Below is a small trained network, with its code and all its weights. Each question gives an input and a class and asks what happens when units are switched off, that is, made to give their printed mean instead of their output.

import numpy as np


def w(rows, s, z=0):
    codes = np.array(rows[::2]) - 128.0
    scale = np.full(codes.shape[1], s)
    scale[-1] = z or s
    return codes * scale


def norm(h):
    return h / np.sqrt((h * h).mean(-1, keepdims=True) + 1e-5)


def f(y):
    return np.maximum(y, 0)


def log_softmax(a):
    a = a - a.max(-1, keepdims=True)
    return a - np.log(np.exp(a).sum(-1, keepdims=True))


def net(x, mask):
    res = np.array(x, float).reshape(1, 3) / 4 @ E
    u = 0
    for l in range(3):
        y = f(norm(res) @ A[l][:, :-1].T + A[l][:, -1])
        res = res + np.where(mask[u : u + 11], y, B[l][:, -1]) @ B[l][:, :-1]
        u += 11
    return log_softmax(norm(res)[-1] @ U[:, :-1].T + U[:, -1])


A, B = {}, {}
E = w([
[247,130,54],'x0',
[89,110,9],'x1',
[182,45,147],'x2',
],0.0013)
A[0] = w([
[89,108,185,129],'L0N1',
[98,80,141,133],'L0N2',
[128,1,133,254],'L0N3',
[107,147,216,133],'L0N4',
[143,204,121,192],'L0N5',
[146,186,175,121],'L0N6',
[39,108,110,94],'L0N7',
[172,103,151,201],'L0N8',
[182,169,149,110],'L0N9',
[86,116,74,164],'L0N10',
[131,121,194,122],'L0N11',
],0.0068,0.0016)
B[0] = w([
[164,138,76,200],'L0N1',
[140,252,98,171],'L0N2',
[193,235,161,253],'L0N3',
[178,167,66,224],'L0N4',
[93,113,89,209],'L0N5',
[95,83,14,192],'L0N6',
[106,172,175,204],'L0N7',
[99,133,193,192],'L0N8',
[38,59,159,178],'L0N9',
[152,219,213,213],'L0N10',
[192,106,118,189],'L0N11',
],0.0037,0.0031)
A[1] = w([
[102,74,96,2],'L1N1',
[45,126,114,194],'L1N2',
[2,149,111,95],'L1N3',
[88,85,187,241],'L1N4',
[132,74,59,87],'L1N5',
[81,222,102,218],'L1N6',
[145,123,151,185],'L1N7',
[175,103,152,118],'L1N8',
[18,6,74,113],'L1N9',
[141,196,108,141],'L1N10',
[91,124,139,20],'L1N11',
],0.005,0.00071)
B[1] = w([
[109,86,171,141],'L1N1',
[177,101,208,162],'L1N2',
[134,106,190,179],'L1N3',
[238,147,68,135],'L1N4',
[53,130,186,158],'L1N5',
[89,59,89,253],'L1N6',
[197,120,64,146],'L1N7',
[173,128,231,150],'L1N8',
[67,10,254,167],'L1N9',
[161,103,54,227],'L1N10',
[137,182,134,130],'L1N11',
],0.003,0.0038)
A[2] = w([
[56,56,8,150],'L2N1',
[213,95,89,62],'L2N2',
[81,176,133,174],'L2N3',
[70,130,151,88],'L2N4',
[132,213,206,98],'L2N5',
[78,146,45,93],'L2N6',
[104,138,50,85],'L2N7',
[147,50,175,124],'L2N8',
[36,95,88,10],'L2N9',
[105,116,63,59],'L2N10',
[132,64,253,167],'L2N11',
],0.0049,0.0013)
B[2] = w([
[123,87,47,251],'L2N1',
[156,154,151,196],'L2N2',
[84,156,81,178],'L2N3',
[94,136,225,155],'L2N4',
[28,99,64,201],'L2N5',
[164,50,107,206],'L2N6',
[109,22,142,193],'L2N7',
[69,125,182,170],'L2N8',
[243,216,162,178],'L2N9',
[121,5,102,173],'L2N10',
[106,70,173,195],'L2N11',
],0.0031,0.0028)
U = w([
[116,59,43,253],'0',
[203,169,105,164],'1',
[61,53,193,66],'2',
[166,103,198,33],'3',
[7,166,126,33],'4',
[96,193,104,112],'5',
],0.013,0.0022)

Each question gives the input, the list of numbers given to net, and the class t.
The units are the neurons (one row each of A and B). Each row of codes is followed by its name. A weight is (code - 128) times the scale printed after its matrix; where a second scale follows, it is the last column's (A, B and U).
mask holds one flag per neuron, layer by layer. A switched-off neuron (its flag False) gives its mean, the last column of its row in B, instead of its output. The means were averaged over made-up inputs and are rounded, as every weight is.
A unit's drop is (log p(t) with every unit on - log p(t) with that unit switched off) / (log p(t) with every unit on - log p(t) with every unit switched off).
The circuit of an input: a set's keep is (log p(t) with only the set's units on - log p(t) with every unit switched off) / (log p(t) with every unit on - log p(t) with every unit switched off). Starting from the 12 units with the biggest drops (on a tie, the unit counted first), units are removed one at a time, each time the one whose removal leaves the highest keep (on an exact tie, the one counted first), for as long as the keep stays at least 0.8.
circuit, biggest first: the units of the circuit, biggest drop first
unit that matters most: the unit with the biggest drop
k most important neurons: the k neurons with the biggest drops, biggest first
top k neurons in layer l: the k neurons of layer l with the biggest drops, biggest first
drop when u is switched off: that unit's drop, to one decimal
input [-1,-6,-1], class 0: circuit, biggest first => [L0N6]
input [0,2,0], class 4: circuit, biggest first => [L0N10, L2N5]
input [8,-1,0], class 2: top 3 neurons in layer 0 => [L0N9, L0N3, L0N4]
input [-2,-8,-1], class 0: 4 most important neurons => [L0N4, L0N6, L0N3, L0N10]
input [-8,6,6], class 5: circuit, biggest first => [L0N3, L0N2]
input [1,-3,-2], class 2: 2 most important neurons => [L0N9, L1N9]
input [-1,8,6], class 5: 2 most important neurons => [L0N3, L0N10]
input [7,0,8], class 3: 2 most important neurons => [L0N4, L0N8]
input [-5,-2,0], class 0: 2 most important neurons => [L0N10, L0N3]
input [3,2,6], class 1: 2 most important neurons => [L0N3, L1N9]
input [-2,2,7], class 5: top 2 neurons in layer 0 => [L0N3, L0N2]
input [-2,-7,2], class 1: drop when L0N4 is switched off => 0.4
input [-2,0,-8], class 0: drop when L0N9 is switched off => 0.2
input [0,-5,6], class 1: drop when L2N6 is switched off => 0.0
input [-8,-8,-3], class 0: drop when L0N3 is switched off => 0.1
input [6,-7,-7], class 2: unit that matters most => L0N9
